13; -5; -4; -6; 20; 2; 43; -3; -36; 20; -5; -2; -44; 21; 11; 27; -1; -64; 1; 8; -11; -25; -28; 13; 43; 20; -35; -26; -4; 8; -40; 47 -> T
-5; 5; -8; 23; -40; -12; 25; 12; 44; 46; 25; -10; 1; -1; 0; -39; -41; -17; 15; 1; -28; -24; 3; 25; -27; 3; 5; 11; 28; -27; -31; 0 -> Z
35; -14; -55; 48; -57; -35; 28; 50; 25; -1; -20; -9; -12; 1; 4; 6; 15; 12; -42; -1; -15; -5; 13; 8; -17; 15; 33; 19; 44; -5; -20; 10 -> V
-13; 10; -23; -5; -18; 0; 8; 3; 35; -4; 17; 0; -45; -13; -12; -13; -76; -14; -11; 11; -1; -14; -4; 15; 8; -26; -34; 22; 12; -5; 17; -29 -> R
20; -33; 12; -13; -81; 13; 35; -26; 18; -9; 18; -29; -9; -25; 32; -55; -1; -35; 52; -19; 17; -29; 8; 38; -51; 9; -3; -1; 19; 13; 0; -11 -> Q
-3; -3; -10; -5; 36; 15; 45; -29; -29; -3; 7; 5; -7; 43; 2; 21; -2; -61; -3; 47; 6; 12; -20; 18; 10; 33; -46; -20; -25; -8; -25; 10 -> R
-18; -12; 0; 21; 41; 13; 28; -25; -33; -3; 11; 13; 1; 33; -10; 34; 22; -37; 0; 28; -27; 2; -16; 0; 6; 31; -47; -12; -42; -9; -6; 38 -> R
20; -4; -28; 2; 19; -12; 28; -14; -30; -7; -14; 9; -30; 25; 4; 45; 29; -40; -6; 30; 5; -10; -10; -11; 36; 3; -33; -9; -8; 8; -26; 37 -> U
-8; -11; -41; 16; -33; -4; 8; 29; 21; 26; -14; -9; 27; 37; -24; -7; 26; -32; -51; -3; -31; 8; -21; -33; -78; 33; 8; 14; 33; 3; -8; -14 -> J
20; 3; -2; 36; -34; 18; -27; -19; 26; 13; 17; 16; -14; 29; -2; -32; -43; 6; 15; 41; 6; -25; 10; 0; -38; -9; 15; 29; 20; -1; 32; -34 -> R
24; -30; -13; -45; -36; -18; -8; 22; 13; -19; -16; -16; -32; -2; 33; 4; -21; -38; -13; 9; -7; -23; 5; 48; 12; 10; -37; -11; -10; 10; -32; -19 -> Q
13; 4; -18; -8; 8; 30; 58; -21; -27; 5; 16; -15; -14; 28; 0; 7; -6; -44; 15; 8; 18; -10; -31; 9; 25; 11; -28; -3; 4; -3; -19; 18 -> T
11; -3; -9; 2; 26; -19; 33; -18; -42; -17; 14; -10; -32; 12; 14; 19; 40; -36; 20; 31; 6; -12; 1; 20; 44; 33; -25; -4; 12; 18; -7; 30 -> H
-27; 3; 55; 1; 3; -5; -8; 11; 11; 25; -2; 0; -15; -10; 15; 13; 30; -11; 2; 52; -16; 9; -6; -11; 5; 3; 8; 19; 1; -24; -10; 7 -> V
-38; -31; -3; 45; -38; -10; 39; -18; -2; -24; -4; -5; -41; -18; 19; 22; 15; -42; -4; 6; 1; 13; -9; -22; -49; 11; -29; -6; 30; 5; 23; -10 -> S
-51; -35; 9; 61; -70; 2; 10; 4; 58; 17; -5; 27; 21; -34; 1; 24; -13; -38; -40; 0; -23; 27; -2; -40; -55; -11; -21; -31; -6; -39; 25; 3 -> P
-4; 19; 12; -4; 28; 37; 24; -36; -30; -3; 15; -22; -2; 17; -6; 14; -5; 0; 33; 34; 11; -25; -28; 6; 27; 10; -5; 27; -13; -19; -20; 22 -> V
-24; 2; 27; -13; 21; 41; 43; -72; -83; 11; 15; -5; -28; 43; 7; 26; 19; -25; 55; 30; 5; -32; -28; 15; 13; 8; -30; 1; -21; -2; -16; 40 -> X
-6; -7; 20; -3; -29; 27; 14; -15; 41; -4; 42; 1; -2; -15; -2; -58; -6; -35; 17; 18; 13; 13; -4; 7; -41; -15; -4; 30; 5; 9; 37; -48 -> R
-34; -12; 21; 10; -10; 10; -12; -15; 1; 21; -3; 32; -3; 9; -3; -2; 3; -44; -19; 25; 0; -15; -43; -10; -40; -22; -10; -4; -4; -25; -9; -14 -> S
-58; -15; 19; 11; -44; -22; 1; 14; 16; 18; -14; -11; -27; -17; 14; 12; -11; -10; -23; -5; -46; 16; 3; -6; -39; 33; -11; -38; -2; 0; -30; -17 -> C
15; -27; -16; 11; -35; -42; -25; 29; 49; -23; -26; -4; -38; -35; 14; 27; 1; -16; -34; 14; -25; -21; 15; -17; -15; 3; -7; 13; -21; 35; -2; 1 -> U
6; -1; -20; 9; -66; 0; -5; 3; 16; 13; -35; -10; -24; -16; 18; 18; -41; 3; -17; 36; 5; -11; 7; 18; -33; 17; 4; -7; -5; -19; -5; -15 -> P
-3; -1; 6; 22; -58; 5; 27; 21; 4; 51; 12; 5; -30; 28; 17; -8; 17; -34; 1; 50; 0; 19; 21; 34; -31; -23; -16; 13; 27; -58; -8; -10 -> X
-4; 10; 29; 14; 22; 26; 11; -24; -6; 15; 3; -35; -17; 5; 6; 15; 22; -59; 7; 39; 9; -16; -5; -3; -2; 39; -27; -1; 12; 7; -10; 29 -> C
3; 4; 31; -20; 57; 11; 18; -10; -29; -21; 17; -16; -18; 0; 17; 14; 17; -32; 21; 41; 33; -4; 3; 22; 35; 22; -24; -13; -1; 3; -8; 34 -> H
4; -17; 2; -3; -51; -26; 5; 43; 24; -4; -1; -26; -69; -25; 11; -17; -28; -37; -10; 42; -14; -28; -8; 25; -35; 4; -11; 29; 22; -26; -15; -37 -> V
12; -13; -19; -25; -55; -20; 36; 25; 21; 4; -20; -3; -5; -3; 14; 9; -9; -20; -23; 4; -14; -33; -5; 14; -16; 17; -25; -10; 3; -4; -19; 3 -> W
32; 16; -5; -14; 24; 7; 17; -25; -34; 14; -20; -15; -16; 26; -11; 20; 0; -65; 36; 8; -12; -35; -5; 19; 37; 27; -52; 1; -14; -4; -10; 34 -> J
20; -21; -29; 26; -62; -32; 29; 21; 46; -4; -38; -9; -11; -7; 7; 20; -22; -40; -17; -10; -19; -25; 22; 17; -36; 29; -26; -16; -1; -13; -9; 13 -> J
-18; -22; -11; 39; -61; -9; 37; 10; 38; 31; 4; 15; 5; 20; 17; 14; 18; -22; -33; 0; -15; 10; -8; -55; -22; 1; 8; -15; 45; 11; 0; 9 -> T
-17; 1; 4; -28; 34; 19; 32; -14; -39; -11; 2; -5; -2; 26; -7; 33; 7; -30; -6; 24; -4; -3; -44; -10; 41; 13; -25; 2; -9; -10; -28; 14 -> V
6; -19; 2; 2; -18; -4; -21; 27; 25; 17; 4; 11; -11; 22; 31; -7; -15; -1; -12; 6; -21; 4; 21; 35; 9; 4; 3; -23; 8; -5; -39; -5 -> Q
22; -39; -8; 19; -32; -35; -5; 14; 17; -23; -40; -16; -4; -19; 24; 9; 26; -56; -33; 2; 7; -17; 4; -34; -66; 29; 0; -12; 25; 49; -3; -4 -> S
13; -22; 0; 40; -45; -19; -7; 10; 38; -27; -10; -11; -25; -1; 22; 15; -36; -8; -6; 37; 20; 7; 45; 32; -46; -6; -5; 7; -4; -23; 16; -29 -> X
25; -35; -65; 40; -51; -35; 15; 36; 29; -25; 11; -21; -25; -23; 9; -13; -13; -16; -17; -13; -15; -13; 27; 3; -42; 20; -6; -10; 5; 17; -20; -24 -> P
-24; 6; 11; 33; -21; -10; 9; -17; 42; 21; -4; -4; -8; -3; 6; -11; -24; -24; 12; 5; 9; -2; 6; -11; -43; -9; 3; -5; 15; -19; -18; 5 -> J
-42; -15; 0; 20; -36; 40; 29; 24; 17; 13; 16; 11; -32; 5; -3; -15; -48; -55; -52; 14; -20; 37; -58; 20; -31; -11; 4; 6; 24; -36; -30; -36 -> V
44; -23; -26; 32; -73; -7; -31; 14; 16; 6; -10; -8; -13; -7; 26; -13; 5; -24; -3; 23; -19; -3; 21; 17; -28; 16; 8; 10; -20; 11; -10; -38 -> P
0; -16; 35; 8; -59; 10; -13; -15; 27; -3; -12; -30; -25; -7; 29; 15; -38; -21; 16; 48; 8; -29; 28; 12; -51; 6; -16; 18; -12; -3; 17; -15 -> X
18; -7; 17; 13; 13; 22; -8; -10; -37; -1; -7; 4; 16; 27; 19; 37; 32; -39; 2; 20; -23; 16; 5; 9; 52; 37; -21; -13; -21; 20; 0; 34 -> H
-30; -8; -3; 34; -60; 7; 38; -28; 20; -4; 8; 8; -5; -7; 7; -14; -20; -10; 2; -19; 18; 16; -5; 16; -23; -18; -5; -30; 7; -26; -16; -21 -> C
-15; 11; 22; -5; 65; 8; 53; -24; -48; -4; 2; -19; -19; 3; -7; 35; 7; -49; 26; 27; 12; -11; -29; 2; 40; 16; -39; -9; -5; -32; -32; 59 -> V
-12; -12; 12; 2; -45; 29; 38; 15; 39; 14; 31; 33; -2; -2; -3; -21; -20; -17; 15; -9; -12; 16; 10; 5; -4; -26; -13; -26; -7; -31; 6; -12 -> U
16; 1; -1; -2; 62; -2; 18; -23; -37; -14; 7; -24; 0; 16; -2; 15; 1; -27; 27; 6; -8; -26; -15; 9; 32; 28; -25; 9; -3; 17; -24; 42 -> Z
-35; -23; 10; 36; -23; 6; 20; -3; 42; -23; 6; 27; 8; 5; -17; 9; 17; -49; -50; 15; 11; 49; -18; -3; -30; 5; -16; -17; 26; -25; 48; -46 -> C
-39; 8; -27; 21; -46; 14; 26; 10; 34; 9; 19; -22; -22; 11; -7; -1; 23; -16; -45; 32; -2; 47; -14; -2; -26; 19; -4; 32; 61; -5; 26; -56 -> C
-4; 9; 38; -3; 26; -11; -31; -5; 16; 4; -12; -10; -19; -3; 12; 9; -25; -15; 21; 56; 15; 12; 22; -21; -29; 10; 1; -11; -13; -7; -10; -13 -> U
0; -5; 2; 20; 39; 33; 7; -22; -17; 1; 18; -6; -1; 49; 22; 29; 19; -15; 8; 41; 16; 8; 2; 14; 22; 17; -23; -4; 13; -16; -19; 35 -> Q
18; 9; 4; -26; 28; 19; 39; -26; -65; 5; -3; -11; 6; 29; 10; 31; 36; -11; 41; -1; -17; -27; -7; -2; 48; 36; -38; -11; -14; 18; -15; 53 -> W
34; -11; -16; -8; -28; 9; -18; 22; 30; -7; -19; -20; 42; -1; 18; -10; 18; -21; -24; 0; 7; 6; 12; -12; -27; 17; 10; 10; -5; 37; -14; -28 -> S
4; 12; -1; 13; 27; 34; 31; -52; 5; -4; 20; -11; -11; 15; 18; 18; 13; -58; 21; 37; 23; -16; -17; 13; 44; 17; -25; 16; -9; 24; -18; 10 -> S
-13; -14; 2; 9; -53; -17; 16; 4; 51; 12; 1; 24; -15; -7; 17; 19; 34; -3; -11; 27; -32; 8; 11; -10; 6; 10; 7; 3; -15; 15; 6; -7 -> U
-13; 6; -8; 28; -43; -2; 10; -17; 14; 27; -9; -4; -30; 29; 25; 14; -40; -22; -10; 37; 19; 16; -11; -28; -12; -7; 2; -3; 43; -6; -11; -25 -> T
18; 0; -4; 14; 45; 11; 16; -16; -20; -6; -6; 4; -8; 16; -7; 46; 21; -58; 3; 27; -7; 10; -4; -4; 39; 16; -42; -8; -33; -1; -8; 40 -> U
-6; -7; -3; -11; -51; -48; -1; 11; -11; -5; -14; -27; -43; 3; 7; -14; 11; -6; 14; 18; 4; -2; 25; -27; -48; 26; -13; -12; 69; 8; 24; -59 -> C
6; 3; 26; 6; 50; 20; 23; -25; -52; 4; 11; -16; -35; 14; -3; 24; -3; -47; 40; 18; 9; -37; 6; 16; 20; -5; -47; -2; -7; -13; -5; 61 -> X
-12; 10; 4; -3; 34; 24; 35; -24; -25; 9; 9; -11; -35; 15; 13; 28; 20; -50; 17; 39; -4; -17; -19; 25; 34; 29; -39; 4; -14; 1; -26; 23 -> S
1; 7; 0; 7; 63; 16; 3; 7; -66; -6; 2; 0; -40; 13; 2; 29; 15; -12; -12; 18; -5; -4; -19; 38; 48; 13; -15; -3; -3; -3; -24; 62 -> H
31; -32; -21; -4; -43; -12; 25; 40; 39; -19; 2; -8; -16; -5; 6; -12; -51; -46; -13; 4; -16; -23; 30; 20; -30; 21; -46; -23; -13; 2; -2; -14 -> R
-7; 11; -14; 25; -38; -22; -22; 16; 45; 25; 2; -2; -9; 3; 8; -12; 11; 7; -28; 30; -24; 15; -1; -4; -26; 7; 27; 44; 32; 12; 9; -41 -> W
3; -16; -27; -11; -65; -35; -11; 20; 8; 6; -38; -6; -42; -25; -22; -6; -37; -28; -38; -28; -39; -66; -25; 19; -32; 13; -16; -10; 11; 12; -8; -13 -> C
-2; 4; -21; 16; 9; 20; 13; -22; -6; 8; 5; -15; -15; 23; 13; 34; 16; -50; -6; 41; -5; -24; -20; -3; 25; 18; -39; 22; -10; 12; -26; 13 -> S
18; -27; -37; 41; -114; 13; -4; 12; 56; 9; -28; -20; -6; -12; 31; 10; -78; -35; -37; 18; -7; -15; 15; -6; -61; 22; -3; -19; 2; 2; -20; -30 -> P
0; 29; -18; -16; 13; 22; 27; -39; -29; 19; -39; -19; -7; 40; 4; 57; -12; -40; 1; 31; 5; -5; -21; 11; 40; 25; -44; 3; -15; -13; -31; 32 -> J
8; -13; 26; 18; -11; -37; -48; 15; 30; 3; -16; -9; -25; 3; 14; 0; -12; -38; -12; 44; 0; -24; 22; -3; -35; 14; -14; -20; 2; -9; -20; -31 -> C
-15; 1; -13; 45; -1; -10; 28; -2; 45; -7; 14; -31; -19; -72; -6; -24; -32; -15; 8; -6; 23; -5; 9; 30; -58; 9; 16; -3; -8; -17; -13; 21 -> P
-21; -4; -24; -28; -51; 26; 15; 33; -31; 30; -14; 21; 4; 25; -3; -11; -52; 17; -39; -14; -18; 13; -48; 38; -18; -45; -13; -3; 2; -67; -50; -11 -> Z
27; -29; -25; 5; -19; -24; 9; 13; 10; -35; -31; 3; -20; 1; 5; 29; -51; -17; -26; 9; -2; -45; 14; 10; -19; 17; -38; -25; -24; 7; -3; 19 -> R
1; 10; 1; 34; 46; 19; 27; -36; -22; 6; -6; -4; -29; 9; 10; 42; -5; -32; 7; 52; 28; -15; -6; 9; 14; 33; -9; -24; 2; -11; -15; 53 -> P
-43; -21; 32; 53; -17; 0; -23; 28; 22; 1; -16; -1; -24; -12; 14; 7; 5; -13; -48; 22; -11; 55; 3; 9; -74; 19; 13; -22; 6; -28; -9; -22 -> C
-61; -2; 7; 46; -26; -10; 43; -13; 40; -1; 8; -4; -56; -22; 4; 12; 1; -24; -34; 23; 14; 21; -14; 2; -29; 7; -2; -6; 58; -11; 15; -7 -> C
-50; 14; 30; 6; -22; 10; 11; -2; -7; 29; -4; -16; -39; -10; 22; 15; -26; 25; 16; 38; -17; -1; -6; 24; -37; 9; -14; 9; -14; -49; -22; 11 -> W
-10; -22; 11; 27; -38; -18; 15; 9; 28; -6; 5; 2; -36; -26; 16; -9; 4; -59; 5; 13; 10; 2; 10; -13; -34; -16; -34; -2; 36; -10; 26; -26 -> S
18; -20; -25; 44; -62; -19; 7; 25; 25; -1; -24; -19; -39; 13; 26; 6; -61; -24; -26; 17; 10; 6; 11; -12; -61; 15; 6; -17; 44; -1; -10; -27 -> T
